Below are the code and all the weights of a small trained network. Each question names an input and a class and asks about switching units off, where a switched-off unit gives its printed mean instead of its output.

import numpy as np


def w(rows, s, z=0):
    codes = np.array(rows[::2]) - 128.0
    scale = np.full(codes.shape[1], s)
    scale[-1] = z or s
    return codes * scale


def f(y):
    return np.maximum(y, 0)


def log_softmax(a):
    a = a - a.max(-1, keepdims=True)
    return a - np.log(np.exp(a).sum(-1, keepdims=True))


def net(x, mask):
    res = np.array(x, float).reshape(1, 7) / 4 @ E
    y = f(res @ A[0][:, :-1].T + A[0][:, -1])
    res = res + np.where(mask, y, B[0][:, -1]) @ B[0][:, :-1]
    return log_softmax(res[-1] @ U[:, :-1].T + U[:, -1])


A, B = {}, {}
E = w([
[126,115,131,114,124,134,145,131,109,116],'x0',
[234,76,226,155,112,137,114,196,206,80],'x1',
[148,92,86,144,89,252,166,54,152,158],'x2',
[127,146,133,107,109,145,78,117,115,109],'x3',
[142,115,117,130,129,104,127,98,142,133],'x4',
[150,71,91,157,200,143,56,168,26,160],'x5',
[133,114,133,92,136,142,146,140,118,127],'x6',
],0.016)
A[0] = w([
[121,108,80,127,237,27,72,176,65,144,186],'neuron 0',
[83,202,149,39,106,40,113,147,155,95,240],'neuron 1',
[192,191,190,104,70,143,180,103,216,81,167],'neuron 2',
[217,8,165,190,132,179,86,167,157,55,121],'neuron 3',
[46,220,178,76,123,33,209,93,146,85,254],'neuron 4',
[227,101,87,187,120,233,156,109,104,172,220],'neuron 5',
[217,114,255,125,174,27,97,227,134,67,216],'neuron 6',
],0.0086,0.0045)
B[0] = w([
[92,183,131,3,186,136,81,191,35,60,219],'neuron 0',
[132,147,34,137,50,61,173,187,126,148,202],'neuron 1',
[203,126,152,191,122,254,214,227,161,87,220],'neuron 2',
[168,99,152,184,18,76,19,207,166,178,234],'neuron 3',
[103,114,7,76,88,88,145,182,222,249,219],'neuron 4',
[89,150,202,59,87,227,57,111,99,228,217],'neuron 5',
[141,29,120,183,151,38,60,74,189,23,253],'neuron 6',
],0.0085,0.024)
U = w([
[168,108,82,104,57,81,95,195,158,226,166],'0',
[103,213,44,111,88,237,231,2,190,155,251],'1',
[141,170,73,83,204,118,138,151,68,67,107],'2',
[92,112,91,134,213,211,105,30,36,192,92],'3',
[214,111,35,196,122,95,186,145,174,44,52],'4',
[199,122,156,210,72,204,205,138,155,109,54],'5',
[130,57,144,150,204,111,62,95,149,63,98],'6',
],0.0094,0.0031)

Each question gives the input, the list of numbers given to net, and the class t.
The units are the neurons (one row each of A and B). Each row of codes is followed by its name. A weight is (code - 128) times the scale printed after its matrix; where a second scale follows, it is the last column's (A, B and U).
mask holds one flag per neuron, in row order. A switched-off neuron (its flag False) gives its mean, the last column of its row in B, instead of its output. The means were averaged over made-up inputs and are rounded, as every weight is.
A unit's drop is (log p(t) with every unit on - log p(t) with that unit switched off) / (log p(t) with every unit on - log p(t) with every unit switched off).
The circuit of an input: a set's keep is (log p(t) with only the set's units on - log p(t) with every unit switched off) / (log p(t) with every unit on - log p(t) with every unit switched off). Starting from all 7 units, units are removed one at a time, each time the one whose removal leaves the highest keep (on an exact tie, the one counted first), for as long as the keep stays at least 0.8.
units of the circuit, in order: the units of the circuit, biggest drop first
unit that matters most: the unit with the biggest drop
k most important neurons: the k neurons with the biggest drops, biggest first
drop when u is switched off: that unit's drop, to one decimal
input [4,4,-7,5,-5,-1,-1], class 4: unit that matters most -> neuron 6
input [0,6,6,2,-2,-1,7], class 5: 2 most important neurons -> neuron 2; neuron 4
input [2,-7,5,-4,0,1,3], class 3: 4 most important neurons -> neuron 4; neuron 2; neuron 1; neuron 5
input [7,0,3,-6,6,7,0], class 3: units of the circuit, in order -> neuron 4; neuron 1; neuron 5
input [4,1,-3,0,7,-5,2], class 4: 3 most important neurons -> neuron 5; neuron 3; neuron 2
input [6,8,0,-8,-1,-8,3], class 4: 2 most important neurons -> neuron 6; neuron 5
input [-5,4,0,-2,3,-1,-2], class 4: 2 most important neurons -> neuron 5; neuron 6
input [-2,-2,-1,0,-4,1,4], class 2: units of the circuit, in order -> neuron 3; neuron 4
input [8,2,0,8,2,-5,-6], class 4: 2 most important neurons -> neuron 5; neuron 2
input [-6,5,-7,-2,-6,0,-4], class 4: units of the circuit, in order -> neuron 6; neuron 1
input [-7,-4,1,-2,4,1,4], class 3: units of the circuit, in order -> neuron 3; neuron 1
input [8,0,4,1,-6,-8,5], class 1: 3 most important neurons -> neuron 3; neuron 4; neuron 6
input [-7,8,0,-6,-5,2,4], class 6: 2 most important neurons -> neuron 6; neuron 4
input [3,-1,2,-5,-5,-4,-6], class 1: 2 most important neurons -> neuron 3; neuron 6
input [1,1,5,5,-5,-7,-5], class 5: units of the circuit, in order -> neuron 2
input [8,0,-7,-2,8,1,-2], class 2: 2 most important neurons -> neuron 0; neuron 3
input [-2,3,1,-5,7,-8,-2], class 5: 2 most important neurons -> neuron 2; neuron 6
input [-8,5,-8,5,5,1,2], class 6: 2 most important neurons -> neuron 6; neuron 0
input [0,0,-3,5,-6,5,6], class 2: drop when neuron 0 is switched off -> 0.4
input [-2,-1,-1,-2,4,7,4], class 2: drop when neuron 0 is switched off -> 0.2
input [-5,1,3,-1,-4,-1,-4], class 5: drop when neuron 4 is switched off -> 0.3
input [2,-8,3,-3,-2,-3,7], class 1: units of the circuit, in order -> neuron 3
input [2,-2,1,-1,-3,0,3], class 1: units of the circuit, in order -> neuron 3; neuron 6
